[[-7.54 -2.34  1.18]
 [-6.78  1.60 -0.61]
 [-2.12 -5.79 -5.95]
 [ 0.40  5.69 -4.38]
 [-2.29  7.05 -4.00]]
->
[ 1.18  1.60 -2.12]

[[-4.24 -3.98]
 [-7.77  5.50]]
->
[-3.98 -7.77]

[[-2.79  3.85 -3.89  3.83 -5.03]
 [ 8.32 -2.52  7.08 -5.41  6.60]]
->
[-5.03 -5.41]

[[-0.04 -5.49  0.49 -6.53  0.08]
 [ 2.39  0.52 -1.12 -2.59  2.41]]
->
[ 0.08 -2.59]

[[-6.04 -2.44 -0.56]
 [ 5.76 -5.16  0.62]
 [ 5.26 -0.23  1.21]]
->
[-0.56 -5.16  5.26]

[[-4.30 -1.20  5.77  2.31]
 [ 2.79 -0.53 -1.74 -1.39]
 [-1.47  6.85 -4.59  6.77]
 [-1.79  2.42  0.58  0.23]]
->
[ 2.31 -1.74  6.85 -1.79]

[[-0.23  5.55 -0.42  0.69 -0.22]
 [ 0.28 -1.82 -3.08 -4.72 -0.33]
 [ 1.01 -2.32 -3.76 -7.25 -1.09]]
->
[-0.22 -4.72 -3.76]

[[-6.26  0.01 -0.32 -0.36]
 [-0.10 -0.11  0.15 -0.08]
 [ 0.16 -6.14  0.09 -0.90]]
->
[-0.36  0.15 -6.14]

[[ 0.95 -0.07  7.41]
 [ 3.65 -6.60 -1.96]]
->
[ 7.41 -6.60]
---
[[ 0.25  1.86  0.29]
 [ 0.14  2.07 -0.51]
 [-2.72  1.88 -2.87]
 [ 0.82  2.83 -2.43]
 [ 0.99  1.68  0.25]
 [ 1.96  2.30 -0.28]
 [ 0.28  1.98 -1.03]
 [ 0.18  2.79 -1.26]
 [-1.23  1.66  7.04]
 [-5.29  1.18 -0.22]
 [-0.23  1.79  0.45]
 [-0.17  1.97  2.28]]
->
[[ 0.82  2.83 -2.43]
 [ 0.18  2.79 -1.26]
 [ 1.96  2.30 -0.28]
 [ 0.14  2.07 -0.51]
 [ 0.28  1.98 -1.03]
 [-0.17  1.97  2.28]
 [-2.72  1.88 -2.87]
 [ 0.25  1.86  0.29]
 [-0.23  1.79  0.45]
 [ 0.99  1.68  0.25]
 [-1.23  1.66  7.04]
 [-5.29  1.18 -0.22]]

[[ 3.44 -2.02 -2.54 -0.22  2.30  4.09]
 [-3.82  7.12  6.50 -1.39 -6.33 -5.65]
 [ 7.09 -1.06 -2.82 -1.33  0.48  4.53]
 [ 7.38 -2.99 -4.48 -2.12  1.24  6.03]
 [ 3.71  5.03  2.48 -1.25 -4.04  0.20]
 [ 4.08  3.79  2.02 -1.09 -4.61  0.89]
 [ 0.79 -5.37 -4.18  1.42  4.17  3.30]]
->
[[-3.82  7.12  6.50 -1.39 -6.33 -5.65]
 [ 3.71  5.03  2.48 -1.25 -4.04  0.20]
 [ 4.08  3.79  2.02 -1.09 -4.61  0.89]
 [ 7.09 -1.06 -2.82 -1.33  0.48  4.53]
 [ 3.44 -2.02 -2.54 -0.22  2.30  4.09]
 [ 7.38 -2.99 -4.48 -2.12  1.24  6.03]
 [ 0.79 -5.37 -4.18  1.42  4.17  3.30]]

[[-6.88 -0.01  0.38]
 [-3.60 -4.42 -2.29]
 [ 0.57 -1.91  2.04]
 [ 4.45 -1.22  3.69]]
->
[[-6.88 -0.01  0.38]
 [ 4.45 -1.22  3.69]
 [ 0.57 -1.91  2.04]
 [-3.60 -4.42 -2.29]]

[[ 4.20 -3.61  6.61]
 [ 0.88  0.28  0.26]
 [ 1.11  0.29  0.09]
 [-0.63 -0.54 -2.08]
 [-1.23 -0.20 -0.37]
 [ 1.03 -0.52  0.32]
 [-0.26 -0.16 -0.56]
 [ 0.98  0.35  0.54]
 [-1.16 -0.27 -0.39]
 [-0.73  0.13 -0.01]
 [-0.33 -0.36 -1.95]
 [-0.49 -0.19 -0.46]]
->
[[ 0.98  0.35  0.54]
 [ 1.11  0.29  0.09]
 [ 0.88  0.28  0.26]
 [-0.73  0.13 -0.01]
 [-0.26 -0.16 -0.56]
 [-0.49 -0.19 -0.46]
 [-1.23 -0.20 -0.37]
 [-1.16 -0.27 -0.39]
 [-0.33 -0.36 -1.95]
 [ 1.03 -0.52  0.32]
 [-0.63 -0.54 -2.08]
 [ 4.20 -3.61  6.61]]

[[ 0.93 -0.87 -1.59 -2.24 -2.50 -0.67 -0.76 -1.06 -3.06 -1.61  1.20]
 [ 5.18 -0.64 -1.10 -3.37 -3.74  1.63 -3.18  3.15 -2.44 -1.28  2.06]
 [-4.37 -0.94 -1.96 -0.31  0.54 -3.75  1.73 -6.20 -2.24 -0.49 -0.67]
 [-3.15  2.01  2.38  1.77  2.80  0.24  1.23 -0.95  2.61  0.94 -1.90]
 [-0.45 -0.31 -1.15 -1.24 -1.41 -0.97 -0.24 -1.62 -2.11 -0.78  0.69]
 [-1.47 -2.57 -3.09  1.13 -0.83 -2.93  1.41 -3.49 -1.40 -0.01  0.84]]
->
[[-3.15  2.01  2.38  1.77  2.80  0.24  1.23 -0.95  2.61  0.94 -1.90]
 [-0.45 -0.31 -1.15 -1.24 -1.41 -0.97 -0.24 -1.62 -2.11 -0.78  0.69]
 [ 5.18 -0.64 -1.10 -3.37 -3.74  1.63 -3.18  3.15 -2.44 -1.28  2.06]
 [ 0.93 -0.87 -1.59 -2.24 -2.50 -0.67 -0.76 -1.06 -3.06 -1.61  1.20]
 [-4.37 -0.94 -1.96 -0.31  0.54 -3.75  1.73 -6.20 -2.24 -0.49 -0.67]
 [-1.47 -2.57 -3.09  1.13 -0.83 -2.93  1.41 -3.49 -1.40 -0.01  0.84]]

[[ 0.66 -6.81  0.02  2.09 -1.89  1.51 -2.61 -0.95  2.83]
 [-1.21  2.73 -0.46 -2.59 -0.53 -2.86 -1.00  1.56 -3.42]
 [-0.95  1.77 -0.84 -3.25 -1.45 -2.99 -1.44  0.90 -4.28]
 [-0.35 -0.12 -0.03  0.43 -1.03  1.98 -1.47  1.55 -0.49]
 [ 1.60  1.38  0.30 -0.44  0.86 -0.90 -1.27  0.33  0.36]
 [ 1.79 -0.74  0.22 -0.17 -2.14  0.62 -2.25  0.92  1.33]
 [ 3.04  3.40  0.95 -0.56 -0.70  2.93 -1.02  2.50  1.70]]
->
[[ 3.04  3.40  0.95 -0.56 -0.70  2.93 -1.02  2.50  1.70]
 [-1.21  2.73 -0.46 -2.59 -0.53 -2.86 -1.00  1.56 -3.42]
 [-0.95  1.77 -0.84 -3.25 -1.45 -2.99 -1.44  0.90 -4.28]
 [ 1.60  1.38  0.30 -0.44  0.86 -0.90 -1.27  0.33  0.36]
 [-0.35 -0.12 -0.03  0.43 -1.03  1.98 -1.47  1.55 -0.49]
 [ 1.79 -0.74  0.22 -0.17 -2.14  0.62 -2.25  0.92  1.33]
 [ 0.66 -6.81  0.02  2.09 -1.89  1.51 -2.61 -0.95  2.83]]
